Below is a small trained network, with its code and all its weights. Each question gives an input and a target symbol and asks what happens when units are switched off, that is, made to give their printed mean instead of their output.

import numpy as np


def w(rows, s, z=0):
    codes = np.array(rows[::2]) - 128.0
    scale = np.full(codes.shape[1], s)
    scale[-1] = z or s
    return codes * scale


def norm(h):
    return h / np.sqrt((h * h).mean(-1, keepdims=True) + 1e-5)


def f(y):
    return y / 2 * (1 + np.tanh(0.7978845608 * (y + 0.044715 * y**3)))


def softmax(a):
    e = np.exp(a - a.max(-1, keepdims=True))
    return e / e.sum(-1, keepdims=True)


def log_softmax(a):
    a = a - a.max(-1, keepdims=True)
    return a - np.log(np.exp(a).sum(-1, keepdims=True))


def net(x, mask):
    ids = ['ΛΠΣΦαβγδεζθμξτψω'.index(c) for c in x.split()]
    T = len(ids)
    res = E[ids] + P[:T]
    q, k, v = (norm(res) @ M[0].T for M in (Q, K, V))
    z = softmax(np.where(np.tri(T) > 0, q @ k.T / 3**0.5, -1e9)) @ v
    res = res + np.where(mask[0], z, O[0][:, -1]) @ O[0][:, :-1]
    y = f(norm(res) @ A[0][:, :-1].T + A[0][:, -1])
    res = res + np.where(mask[1:9], y, B[0][:, -1]) @ B[0][:, :-1]
    return log_softmax(norm(res)[-1] @ U[:, :-1].T + U[:, -1])


Q, K, V, O, A, B = {}, {}, {}, {}, {}, {}
E = w([
[118,147,87,151,134,122,120,153,120,164,84],'Λ',
[124,155,102,137,172,119,108,109,42,120,132],'Π',
[159,145,94,126,98,115,147,162,119,134,126],'Σ',
[153,198,110,133,114,83,136,182,83,164,146],'Φ',
[151,177,99,157,87,83,145,180,154,171,128],'α',
[98,139,69,142,89,85,132,155,130,74,52],'β',
[122,75,79,166,133,106,128,99,134,127,63],'γ',
[144,160,77,95,126,161,125,150,172,184,111],'δ',
[187,116,100,99,137,83,132,99,194,144,123],'ε',
[96,222,146,123,120,168,88,168,125,147,141],'ζ',
[158,120,98,121,180,107,98,81,126,151,121],'θ',
[147,113,163,195,136,115,156,96,144,166,169],'μ',
[187,130,175,99,136,49,138,145,136,141,173],'ξ',
[88,103,130,119,105,146,133,158,251,117,88],'τ',
[104,156,181,195,117,108,127,169,147,163,162],'ψ',
[100,126,150,115,134,75,66,143,118,119,102],'ω',
],0.017)
P = w([
[96,125,134,91,142,124,196,132,103,131,119],'0',
[143,213,136,138,88,121,146,8,130,160,58],'1',
[115,176,94,162,179,51,100,109,140,151,101],'2',
[73,130,78,104,109,130,142,95,114,116,179],'3',
[169,177,177,143,61,178,110,75,103,147,50],'4',
[115,136,114,147,150,74,75,128,150,167,120],'5',
[165,117,90,179,150,164,96,153,114,69,149],'6',
[160,123,179,143,40,185,82,56,136,157,81],'7',
[118,105,125,147,122,91,54,146,141,174,133],'8',
],0.014)
Q[0] = w([
[247,150,134,199,182,151,57,200,143,108,49],'H1',
[241,176,148,176,99,206,85,92,144,96,102],'H1',
[170,209,163,137,15,133,73,2,120,222,53],'H1',
],0.015)
K[0] = w([
[120,126,11,140,44,123,28,88,125,173,236],'H1',
[88,83,147,118,91,119,24,109,185,53,213],'H1',
[179,39,194,152,147,155,6,205,154,193,132],'H1',
],0.014)
V[0] = w([
[179,121,125,107,205,174,156,64,97,195,172],'H1',
[180,115,148,5,126,69,62,107,124,34,109],'H1',
[104,184,223,126,169,144,86,126,102,121,223],'H1',
],0.016)
O[0] = w([
[172,37,167,72,82,190,13,169,117,53,152,139],'H1',
[197,197,116,1,72,38,220,196,114,158,90,6],'H1',
[41,134,152,32,109,61,82,24,147,67,169,4],'H1',
],0.0083,0.013)
A[0] = w([
[100,145,85,124,173,83,26,89,133,170,133,125],'N1',
[150,156,194,81,45,195,107,41,85,99,90,60],'N2',
[99,128,141,104,176,8,55,172,150,173,90,217],'N3',
[135,163,21,131,123,60,119,140,92,184,73,241],'N4',
[103,131,164,172,129,195,72,76,106,119,99,4],'N5',
[74,136,69,110,197,28,122,193,111,197,105,40],'N6',
[75,101,63,150,161,150,185,214,145,108,185,38],'N7',
[114,163,196,109,89,145,149,26,198,138,27,82],'N8',
],0.016,0.0034)
B[0] = w([
[172,115,177,109,87,99,100,182,41,186,129,188],'N1',
[153,129,118,249,123,2,80,133,133,129,65,155],'N2',
[155,169,85,213,136,180,195,43,186,71,142,152],'N3',
[76,59,223,94,93,98,145,57,138,162,156,200],'N4',
[94,173,74,44,86,130,216,116,168,120,120,250],'N5',
[152,141,24,68,197,171,41,212,127,50,61,157],'N6',
[157,179,176,109,103,72,125,143,134,36,167,192],'N7',
[168,160,196,126,201,238,107,218,76,54,136,150],'N8',
],0.015)
U = w([
[132,121,67,68,103,79,158,142,42,124,150,147],'Λ',
[158,106,113,59,176,110,138,84,182,131,140,194],'Π',
[134,103,103,114,124,173,107,184,169,46,163,95],'Σ',
[103,123,88,108,160,74,174,194,84,149,92,114],'Φ',
[103,181,124,164,122,90,193,93,141,150,191,107],'α',
[68,87,116,99,149,136,120,80,129,148,171,244],'β',
[91,8,132,183,124,150,129,110,126,134,120,184],'γ',
[136,145,64,161,97,168,130,120,130,147,68,102],'δ',
[174,100,188,78,82,121,127,156,143,173,126,96],'ε',
[187,110,117,112,141,139,64,165,65,108,97,151],'ζ',
[141,134,98,167,135,57,50,133,146,151,125,195],'θ',
[118,117,133,107,40,78,118,85,151,41,88,2],'μ',
[206,133,196,150,105,98,136,71,130,69,145,68],'ξ',
[180,106,158,188,210,169,150,153,102,164,141,199],'τ',
[115,180,179,127,109,164,91,106,70,111,115,103],'ψ',
[122,129,172,69,192,111,139,146,162,82,102,138],'ω',
],0.011,0.0047)

Each question gives the input, a string of symbols that net reads in full, and the target symbol t.
The units are the heads (3 rows each of Q, K, V and O) and the neurons (one row each of A and B). Each row of codes is followed by its name. A weight is (code - 128) times the scale printed after its matrix; where a second scale follows, it is the last column's (O, A, B and U).
mask holds one flag per unit, heads first, then neurons. A switched-off unit (its flag False) gives its mean, the last column of its rows in O or B, instead of its output. The means were averaged over made-up inputs and are rounded, as every weight is.
A unit's drop is (log p(t) with every unit on - log p(t) with that unit switched off) / (log p(t) with every unit on - log p(t) with every unit switched off).
The circuit of an input: a set's keep is (log p(t) with only the set's units on - log p(t) with every unit switched off) / (log p(t) with every unit on - log p(t) with every unit switched off). Starting from all 9 units, units are removed one at a time, each time the one whose removal leaves the highest keep (on an exact tie, the one counted first), for as long as the keep stays at least 0.8.
units of the circuit, in order: the units of the circuit, biggest drop first
most important unit: the unit with the biggest drop
k most important neurons: the k neurons with the biggest drops, biggest first
input τ δ δ Φ, target ω: 3 most important neurons	[N6; N4; N7]
input δ ω ψ θ α δ ψ, target ζ: units of the circuit, in order	[H1; N5]
input ζ Φ ξ, target τ: most important unit	N3
input ξ α δ δ, target μ: 2 most important neurons	[N2; N3]
input ε γ Σ τ Λ, target τ: 3 most important neurons	[N5; N8; N6]
input δ δ δ δ Φ, target δ: units of the circuit, in order	[N7; N1]
input ζ ε δ δ, target ψ: units of the circuit, in order	[H1; N8; N1]
input α β Φ δ, target α: units of the circuit, in order	[H1; N7]
input α Σ Φ τ ψ α, target θ: 4 most important neurons	[N6; N5; N4; N8]
input δ ε δ ε, target Σ: units of the circuit, in order	[H1; N1]
input μ δ θ α δ δ ψ, target α: units of the circuit, in order	[H1; N5]
input δ ψ δ δ ε δ θ δ ψ, target α: 3 most important neurons	[N6; N5; N8]
input ξ ψ α μ δ, target μ: 3 most important neurons	[N5; N2; N6]
input Σ Φ Λ δ, target ξ: 4 most important neurons	[N7; N5; N4; N1]
input Φ α ψ ψ δ ψ γ, target β: most important unit	H1
input ψ ε δ ε γ, target ε: 2 most important neurons	[N4; N3]
input ε δ δ δ ξ δ Π, target Σ: units of the circuit, in order	[H1; N5]
input Φ δ α Λ, target Λ: units of the circuit, in order	[H1; N1; N5]
input α α δ ε α, target ε: units of the circuit, in order	[H1; N4]
input α Σ δ γ δ α δ, target τ: most important unit	H1
input α α δ δ, target α: 3 most important neurons	[N7; N6; N8]
input ξ μ ψ Σ γ, target ψ: 3 most important neurons	[N8; N1; N5]
input α ψ δ τ Φ Φ δ, target ω: 4 most important neurons	[N6; N4; N7; N5]
